grid =
[[-3.44  4.41 -4.85 -4.45 -4.57  4.89 -4.36 -4.38  4.53  4.71  3.18  4.47
   4.70 -4.51 -4.37 -4.33]
 [ 3.70 -5.05  4.58  4.69  5.01 -5.02  4.49  4.68 -4.36 -4.61 -3.45 -4.55
  -4.45  4.17  4.40  4.73]
 [ 3.65 -4.53  4.55  4.67  4.40 -3.86  4.73  4.67 -4.27 -4.67 -2.63 -4.54
  -4.29  4.64  4.64  4.47]
 [-3.75  4.95 -4.42 -4.83 -5.07  4.36 -4.13 -4.82  4.50  4.85  4.45  4.96
   4.61 -4.38 -4.51 -4.78]
 [ 1.72 -4.89  4.61  4.89  4.93 -4.28  4.20  4.82 -4.98 -4.65 -4.60 -5.21
  -4.59  4.87  4.80  4.55]
 [-4.01  4.44 -4.71 -4.68 -4.70  4.46 -4.82 -4.34  4.49  4.73  4.22  4.53
   4.56 -4.64 -4.17 -4.42]
 [ 3.99 -4.56  4.72  4.69  4.72 -4.81  4.59  4.58 -4.56 -4.30 -3.98 -4.88
  -4.92  4.49  5.04  4.45]]
Rows and columns are counted from 1.
(1, 1) = -3.44
(7, 15) = 5.04
(3, 16) = 4.47
(2, 13) = -4.45
(4, 10) = 4.85
(2, 4) = 4.69
(4, 4) = -4.83
(5, 8) = 4.82
(2, 12) = -4.55
(7, 14) = 4.49
(2, 7) = 4.49
(6, 15) = -4.17
(7, 11) = -3.98
(5, 6) = -4.28
(6, 4) = -4.68
(6, 11) = 4.22
(4, 9) = 4.50
(3, 5) = 4.40
(1, 3) = -4.85
(2, 11) = -3.45
(7, 10) = -4.30
(3, 14) = 4.64
(2, 2) = -5.05
(4, 2) = 4.95
(5, 4) = 4.89
(6, 3) = -4.71
(6, 9) = 4.49
(5, 9) = -4.98
(6, 1) = -4.01
(4, 1) = -3.75
(5, 3) = 4.61
(1, 5) = -4.57

B =
[[-5.21 -5.21  4.06 -4.40 -5.26  5.18  5.33  5.04  5.27  4.90 -5.22 -5.07
  -5.38]
 [-5.39 -5.05  4.69 -4.96 -4.96  4.92  5.09  5.25  5.15  5.13 -5.23 -5.62
  -5.28]
 [-4.62 -4.67  5.52 -4.91 -4.92  4.83  4.50  3.13  4.65  4.43 -4.83 -4.88
  -4.92]
 [ 4.72  4.55 -5.12  5.01  4.82 -4.90 -4.58 -3.33 -4.92 -5.23  5.03  5.16
   4.87]
 [ 4.66  4.88 -5.12  5.34  4.74 -4.29 -4.70 -3.29 -4.66 -4.67  4.76  4.68
   4.62]]
Indices start at 1.
row 1 col 1 => -5.21
row 4 col 8 => -3.33
row 2 col 8 => 5.25
row 2 col 13 => -5.28
row 2 col 5 => -4.96
row 4 col 5 => 4.82
row 3 col 4 => -4.91
row 5 col 1 => 4.66
row 4 col 2 => 4.55
row 3 col 10 => 4.43
row 2 col 7 => 5.09
row 1 col 11 => -5.22
row 3 col 12 => -4.88
row 3 col 5 => -4.92
row 1 col 7 => 5.33
row 3 col 6 => 4.83
row 2 col 3 => 4.69
row 5 col 8 => -3.29
row 2 col 10 => 5.13
row 4 col 1 => 4.72
row 1 col 10 => 4.90
row 2 col 4 => -4.96
row 3 col 1 => -4.62
row 2 col 1 => -5.39
row 4 col 12 => 5.16
row 5 col 3 => -5.12
row 4 col 6 => -4.90
row 5 col 11 => 4.76
row 5 col 13 => 4.62
row 3 col 7 => 4.50
row 2 col 6 => 4.92

X =
-0.41,-2.49,2.43,1.44,0.32,-0.78,2.56,0.74,-1.62,0.89
-1.76,3.81,-0.09,1.76,0.58,0.72,-0.15,-0.81,-4.46,-0.01
2.53,-1.20,-0.27,-0.06,-0.08,1.43,2.66,-3.87,2.41,-0.94
1.23,-0.61,0.99,-1.55,-0.65,-0.30,-1.12,-0.02,1.00,-4.72
Indices start at 1.
(1, 1)	-0.41
(3, 5)	-0.08
(1, 9)	-1.62
(4, 1)	1.23
(4, 6)	-0.30
(1, 3)	2.43
(4, 2)	-0.61
(1, 6)	-0.78
(4, 4)	-1.55
(1, 7)	2.56
(3, 3)	-0.27
(3, 7)	2.66
(2, 5)	0.58
(2, 4)	1.76
(2, 1)	-1.76
(2, 3)	-0.09
(3, 8)	-3.87
(2, 2)	3.81
(2, 7)	-0.15
(4, 9)	1.00
(4, 10)	-4.72
(2, 6)	0.72

a =
[[ 1.24  1.62 -1.36  2.38 -0.84 -1.60 -0.65 -1.50 -0.20  2.33  2.59 -0.38
  -2.02  0.07 -1.89  1.07]
 [ 1.36  0.76 -0.92  1.67 -0.22 -1.71 -0.36 -0.83  0.81  1.97 -5.70 -0.55
  -0.96 -0.52 -2.47  0.07]]
Indices start at 1.
(1, 1) = 1.24
(2, 5) = -0.22
(1, 9) = -0.20
(2, 3) = -0.92
(2, 16) = 0.07
(1, 10) = 2.33
(2, 9) = 0.81
(1, 2) = 1.62
(1, 11) = 2.59
(2, 14) = -0.52
(2, 8) = -0.83
(2, 4) = 1.67
(2, 12) = -0.55
(1, 8) = -1.50
(2, 10) = 1.97
(1, 13) = -2.02
(2, 1) = 1.36
(1, 16) = 1.07
(1, 14) = 0.07
